Here is a tiny trained network, its code and every weight. The questions are about switching its units off for an input and a target symbol, where a switched-off unit gives its printed mean instead of its output.

import numpy as np


def w(rows, s, z=0):
    codes = np.array(rows[::2]) - 128.0
    scale = np.full(codes.shape[1], s)
    scale[-1] = z or s
    return codes * scale


def norm(h):
    return h / np.sqrt((h * h).mean(-1, keepdims=True) + 1e-5)


def softmax(a):
    e = np.exp(a - a.max(-1, keepdims=True))
    return e / e.sum(-1, keepdims=True)


def log_softmax(a):
    a = a - a.max(-1, keepdims=True)
    return a - np.log(np.exp(a).sum(-1, keepdims=True))


def net(x, mask):
    ids = ['γδεζηθλμξπσφω'.index(c) for c in x.split()]
    T = len(ids)
    res = E[ids] + P[:T]
    u = 0
    for l in range(2):
        r = norm(res)
        for j in range(3):
            rows = slice(4 * j, 4 * j + 4)
            q, k, v = (r @ M[l][rows].T for M in (Q, K, V))
            z = softmax(np.where(np.tri(T) > 0, q @ k.T / 4**0.5, -1e9)) @ v
            o = O[l][rows]
            res = res + np.where(mask[u + j], z, o[:, -1]) @ o[:, :-1]
        u += 3
    return log_softmax(norm(res)[-1] @ U[:, :-1].T + U[:, -1])


Q, K, V, O = {}, {}, {}, {}
E = w([
[129,138,118],'γ',
[126,127,121],'δ',
[169,91,205],'ε',
[112,111,97],'ζ',
[170,87,226],'η',
[166,73,222],'θ',
[133,133,125],'λ',
[135,118,141],'μ',
[107,127,94],'ξ',
[135,118,141],'π',
[162,77,209],'σ',
[75,222,76],'φ',
[119,95,253],'ω',
],0.0026)
P = w([
[127,157,51],'0',
[120,17,254],'1',
[124,42,237],'2',
[120,53,232],'3',
[95,43,224],'4',
[84,50,219],'5',
[66,51,200],'6',
[61,53,207],'7',
[63,62,217],'8',
[91,70,215],'9',
],0.00087)
Q[0] = w([
[146,37,172],'L0H0',
[111,141,155],'L0H0',
[103,36,217],'L0H0',
[145,6,161],'L0H0',
[142,89,244],'L0H1',
[102,157,106],'L0H1',
[121,125,179],'L0H1',
[197,143,166],'L0H1',
[98,153,132],'L0H2',
[178,136,227],'L0H2',
[82,118,34],'L0H2',
[213,147,255],'L0H2',
],0.007)
K[0] = w([
[167,47,140],'L0H0',
[130,136,148],'L0H0',
[169,71,184],'L0H0',
[204,2,144],'L0H0',
[246,168,89],'L0H1',
[108,97,143],'L0H1',
[167,131,119],'L0H1',
[134,153,66],'L0H1',
[116,142,137],'L0H2',
[207,138,186],'L0H2',
[54,117,71],'L0H2',
[206,136,185],'L0H2',
],0.0089)
V[0] = w([
[192,3,137],'L0H0',
[82,228,68],'L0H0',
[122,216,118],'L0H0',
[141,139,125],'L0H0',
[101,168,172],'L0H1',
[138,109,108],'L0H1',
[152,189,119],'L0H1',
[163,188,82],'L0H1',
[82,120,112],'L0H2',
[196,165,207],'L0H2',
[67,73,94],'L0H2',
[60,88,135],'L0H2',
],0.0025)
O[0] = w([
[56,224,5,216],'L0H0',
[173,64,190,5],'L0H0',
[143,66,206,61],'L0H0',
[120,127,141,117],'L0H0',
[144,76,213,136],'L0H1',
[116,147,101,125],'L0H1',
[77,38,92,103],'L0H1',
[55,65,47,86],'L0H1',
[154,165,160,119],'L0H2',
[90,39,29,178],'L0H2',
[157,200,161,130],'L0H2',
[145,182,109,160],'L0H2',
],0.0018,0.0025)
Q[1] = w([
[170,125,156],'L1H0',
[122,163,112],'L1H0',
[109,91,139],'L1H0',
[171,116,153],'L1H0',
[126,148,57],'L1H1',
[138,82,255],'L1H1',
[120,88,231],'L1H1',
[136,94,191],'L1H1',
[168,116,116],'L1H2',
[99,152,64],'L1H2',
[88,121,162],'L1H2',
[142,98,222],'L1H2',
],0.012)
K[1] = w([
[176,168,185],'L1H0',
[106,194,1],'L1H0',
[111,48,191],'L1H0',
[195,149,186],'L1H0',
[36,179,211],'L1H1',
[250,66,50],'L1H1',
[253,84,58],'L1H1',
[235,72,76],'L1H1',
[27,120,49],'L1H2',
[92,190,254],'L1H2',
[232,93,164],'L1H2',
[227,45,28],'L1H2',
],0.006)
V[1] = w([
[43,212,176],'L1H0',
[64,235,103],'L1H0',
[169,184,100],'L1H0',
[67,20,70],'L1H0',
[57,66,171],'L1H1',
[7,76,143],'L1H1',
[168,82,226],'L1H1',
[2,91,117],'L1H1',
[140,29,76],'L1H2',
[155,247,162],'L1H2',
[67,64,67],'L1H2',
[62,253,133],'L1H2',
],0.0041)
O[1] = w([
[166,105,57,249],'L1H0',
[167,45,60,190],'L1H0',
[92,83,123,75],'L1H0',
[223,148,198,153],'L1H0',
[65,85,160,177],'L1H1',
[20,98,140,198],'L1H1',
[168,66,253,127],'L1H1',
[28,111,121,196],'L1H1',
[120,86,33,106],'L1H2',
[121,212,208,110],'L1H2',
[52,28,63,138],'L1H2',
[69,138,238,147],'L1H2',
],0.0037,0.002)
U = w([
[139,70,110,254],'γ',
[227,95,165,98],'δ',
[110,139,68,88],'ε',
[164,211,144,119],'ζ',
[216,108,44,161],'η',
[150,201,59,78],'θ',
[137,54,108,67],'λ',
[86,111,72,23],'μ',
[200,173,144,166],'ξ',
[87,111,76,13],'π',
[94,202,94,165],'σ',
[40,66,188,43],'φ',
[115,162,253,250],'ω',
],0.015,0.002)

Each question gives the input, a string of symbols that net reads in full, and the target symbol t.
The units are the heads (4 rows each of Q, K, V and O). Each row of codes is followed by its name. A weight is (code - 128) times the scale printed after its matrix; where a second scale follows, it is the last column's (O and U).
mask holds one flag per head, layer by layer. A switched-off head (its flag False) gives its mean, the last column of its rows in O, instead of its output. The means were averaged over made-up inputs and are rounded, as every weight is.
A unit's drop is (log p(t) with every unit on - log p(t) with that unit switched off) / (log p(t) with every unit on - log p(t) with every unit switched off).
The circuit of an input: a set's keep is (log p(t) with only the set's units on - log p(t) with every unit switched off) / (log p(t) with every unit on - log p(t) with every unit switched off). Starting from all 6 units, units are removed one at a time, each time the one whose removal leaves the highest keep (on an exact tie, the one counted first), for as long as the keep stays at least 0.8.
circuit, biggest first: the units of the circuit, biggest drop first
most important unit: the unit with the biggest drop
which heads matter: for each layer, one digit per head in row order, 1 if its drop is at least 0.15 and else 0, layers parted by /
input ζ ξ δ ω, target ζ: circuit, biggest first -> (L0H2; L1H1; L1H2; L0H0)
input ζ μ ζ ζ λ ω φ φ π, target ω: which heads matter -> 100 / 001
input σ μ θ ζ η λ φ μ ω, target σ: most important unit -> L0H0
input φ μ λ, target ω: circuit, biggest first -> (L1H2; L0H0)
input ω η ω σ δ, target φ: which heads matter -> 001 / 111
input θ π δ σ π φ ω, target θ: circuit, biggest first -> (L1H1; L0H0; L0H2; L0H1)
input η θ φ ζ ω ξ η φ, target η: circuit, biggest first -> (L0H2; L0H0; L1H2; L0H1)
input ω θ ω ω φ φ, target ω: circuit, biggest first -> (L0H0; L1H2)
input θ φ δ μ λ ω φ ω π ε, target θ: which heads matter -> 111 / 010
input η λ ξ ξ ω δ ω δ η φ, target η: circuit, biggest first -> (L0H0; L0H1; L1H1; L1H0)
input γ ω ω θ ω δ ω δ, target φ: which heads matter -> 100 / 010
input ω θ σ σ ζ σ, target ω: which heads matter -> 010 / 100
input ζ δ ω ω ω γ η ε, target ζ: circuit, biggest first -> (L0H2; L1H1; L0H0; L1H2)
input ξ η ε ω δ φ μ φ δ μ, target ω: circuit, biggest first -> (L1H2)
input σ η θ ω ω η μ λ ω ω, target σ: which heads matter -> 111 / 010
input σ θ η ω σ, target σ: which heads matter -> 111 / 110
input δ ξ ω, target δ: circuit, biggest first -> (L0H0; L1H1)
input ω λ δ ω ω ω ω ξ, target φ: which heads matter -> 100 / 111
input ω η π δ θ, target ω: circuit, biggest first -> (L0H1; L1H2)
input λ ζ ω γ, target φ: which heads matter -> 100 / 010
input ω θ η η ω φ ζ, target φ: circuit, biggest first -> (L1H1)
input λ λ η δ φ ε ζ, target ω: circuit, biggest first -> (L0H0; L1H2; L0H1; L1H0)
input η ζ η η, target η: which heads matter -> 111 / 011
input δ ω θ λ φ π π, target ω: circuit, biggest first -> (L0H0; L1H2)
input φ σ δ, target ω: which heads matter -> 101 / 001
input ω ω ζ ω μ ε, target ω: circuit, biggest first -> (L0H1; L1H2; L0H2)
input φ ω ζ, target φ: which heads matter -> 111 / 101
input θ ζ η φ μ ξ η, target θ: which heads matter -> 111 / 010
input θ ξ δ, target σ: most important unit -> L1H1
